Below are the code and all the weights of a small trained network. Each question names an input and a class and asks about switching units off, where a switched-off unit gives its printed mean instead of its output.

import numpy as np


def w(rows, s, z=0):
    codes = np.array(rows[::2]) - 128.0
    scale = np.full(codes.shape[1], s)
    scale[-1] = z or s
    return codes * scale


def f(y):
    return y / 2 * (1 + np.tanh(0.7978845608 * (y + 0.044715 * y**3)))


def log_softmax(a):
    a = a - a.max(-1, keepdims=True)
    return a - np.log(np.exp(a).sum(-1, keepdims=True))


def net(x, mask):
    res = np.array(x, float).reshape(1, 4) / 4 @ E
    y = f(res @ A[0][:, :-1].T + A[0][:, -1])
    res = res + np.where(mask, y, B[0][:, -1]) @ B[0][:, :-1]
    return log_softmax(res[-1] @ U[:, :-1].T + U[:, -1])


A, B = {}, {}
E = w([
[54,150,112,1,74,109,65,147,106,24],'x0',
[89,65,160,76,208,19,157,227,87,153],'x1',
[97,91,44,79,197,236,145,155,41,95],'x2',
[185,219,178,155,134,206,157,73,236,13],'x3',
],0.013)
A[0] = w([
[104,166,142,68,135,133,136,115,144,38,212],'neuron 1',
[128,100,41,85,153,96,130,197,50,136,222],'neuron 2',
[44,157,94,33,119,132,102,157,12,110,165],'neuron 3',
[130,130,97,178,61,99,137,77,150,169,252],'neuron 4',
[161,178,186,103,93,192,64,79,183,85,230],'neuron 5',
[158,140,134,156,62,118,110,55,110,170,206],'neuron 6',
[168,70,142,212,168,155,180,197,1,166,220],'neuron 7',
[140,129,115,150,46,156,60,120,178,187,211],'neuron 8',
[155,144,131,148,136,66,118,203,47,237,172],'neuron 9',
],0.0087,0.0028)
B[0] = w([
[168,65,116,95,82,119,138,195,166,32,206],'neuron 1',
[26,136,73,161,195,92,176,147,157,149,235],'neuron 2',
[131,94,2,55,82,50,168,81,158,130,242],'neuron 3',
[137,242,92,138,73,143,110,99,149,190,189],'neuron 4',
[128,153,101,105,123,93,61,132,188,124,252],'neuron 5',
[75,144,102,191,30,121,87,109,135,245,185],'neuron 6',
[146,171,122,179,152,171,184,190,24,114,235],'neuron 7',
[106,148,110,160,65,128,152,110,52,135,187],'neuron 8',
[64,167,250,87,201,151,106,164,142,160,236],'neuron 9',
],0.01,0.018)
U = w([
[96,166,209,94,165,106,120,136,115,167,97],'0',
[149,101,117,204,188,238,245,160,66,142,194],'1',
[192,136,150,51,21,138,9,132,127,26,25],'2',
[221,154,127,221,179,138,123,27,248,101,132],'3',
[136,206,123,240,29,144,84,1,124,220,121],'4',
[84,67,47,76,124,99,176,93,109,140,249],'5',
],0.0096,0.0013)

Each question gives the input, the list of numbers given to net, and the class t.
The units are the neurons (one row each of A and B). Each row of codes is followed by its name. A weight is (code - 128) times the scale printed after its matrix; where a second scale follows, it is the last column's (A, B and U).
mask holds one flag per neuron, in row order. A switched-off neuron (its flag False) gives its mean, the last column of its row in B, instead of its output. The means were averaged over made-up inputs and are rounded, as every weight is.
A unit's drop is (log p(t) with every unit on - log p(t) with that unit switched off) / (log p(t) with every unit on - log p(t) with every unit switched off).
The circuit of an input: a set's keep is (log p(t) with only the set's units on - log p(t) with every unit switched off) / (log p(t) with every unit on - log p(t) with every unit switched off). Starting from all 9 units, units are removed one at a time, each time the one whose removal leaves the highest keep (on an exact tie, the one counted first), for as long as the keep stays at least 0.8.
units of the circuit, in order: the units of the circuit, biggest drop first
unit that matters most: the unit with the biggest drop
top k neurons: the k neurons with the biggest drops, biggest first
drop when u is switched off: that unit's drop, to one decimal
input [-4,5,-8,6], class 4: top 2 neurons	[neuron 1; neuron 4]
input [-1,-2,8,1], class 1: unit that matters most	neuron 5
input [-6,4,-6,-1], class 0: top 2 neurons	[neuron 9; neuron 3]
input [-7,3,1,7], class 1: top 2 neurons	[neuron 3; neuron 5]
input [-5,-3,6,5], class 3: units of the circuit, in order	[neuron 5; neuron 8]
input [4,0,-7,-6], class 4: top 3 neurons	[neuron 4; neuron 6; neuron 1]
input [-2,3,7,8], class 2: units of the circuit, in order	[neuron 2; neuron 1]
input [-2,3,-7,7], class 4: top 2 neurons	[neuron 4; neuron 6]
input [-1,5,6,8], class 2: top 2 neurons	[neuron 2; neuron 1]
input [-1,0,7,1], class 1: top 2 neurons	[neuron 5; neuron 7]
input [-1,-2,6,0], class 1: top 2 neurons	[neuron 5; neuron 7]
input [5,-6,-5,6], class 2: top 2 neurons	[neuron 1; neuron 5]
input [0,2,-4,4], class 2: drop when neuron 2 is switched off	0.9
input [3,-2,3,1], class 2: unit that matters most	neuron 2
input [-2,1,7,0], class 1: drop when neuron 7 is switched off	0.7
input [-6,4,-2,3], class 1: drop when neuron 5 is switched off	0.2
input [0,6,-2,-5], class 0: drop when neuron 9 is switched off	2.4
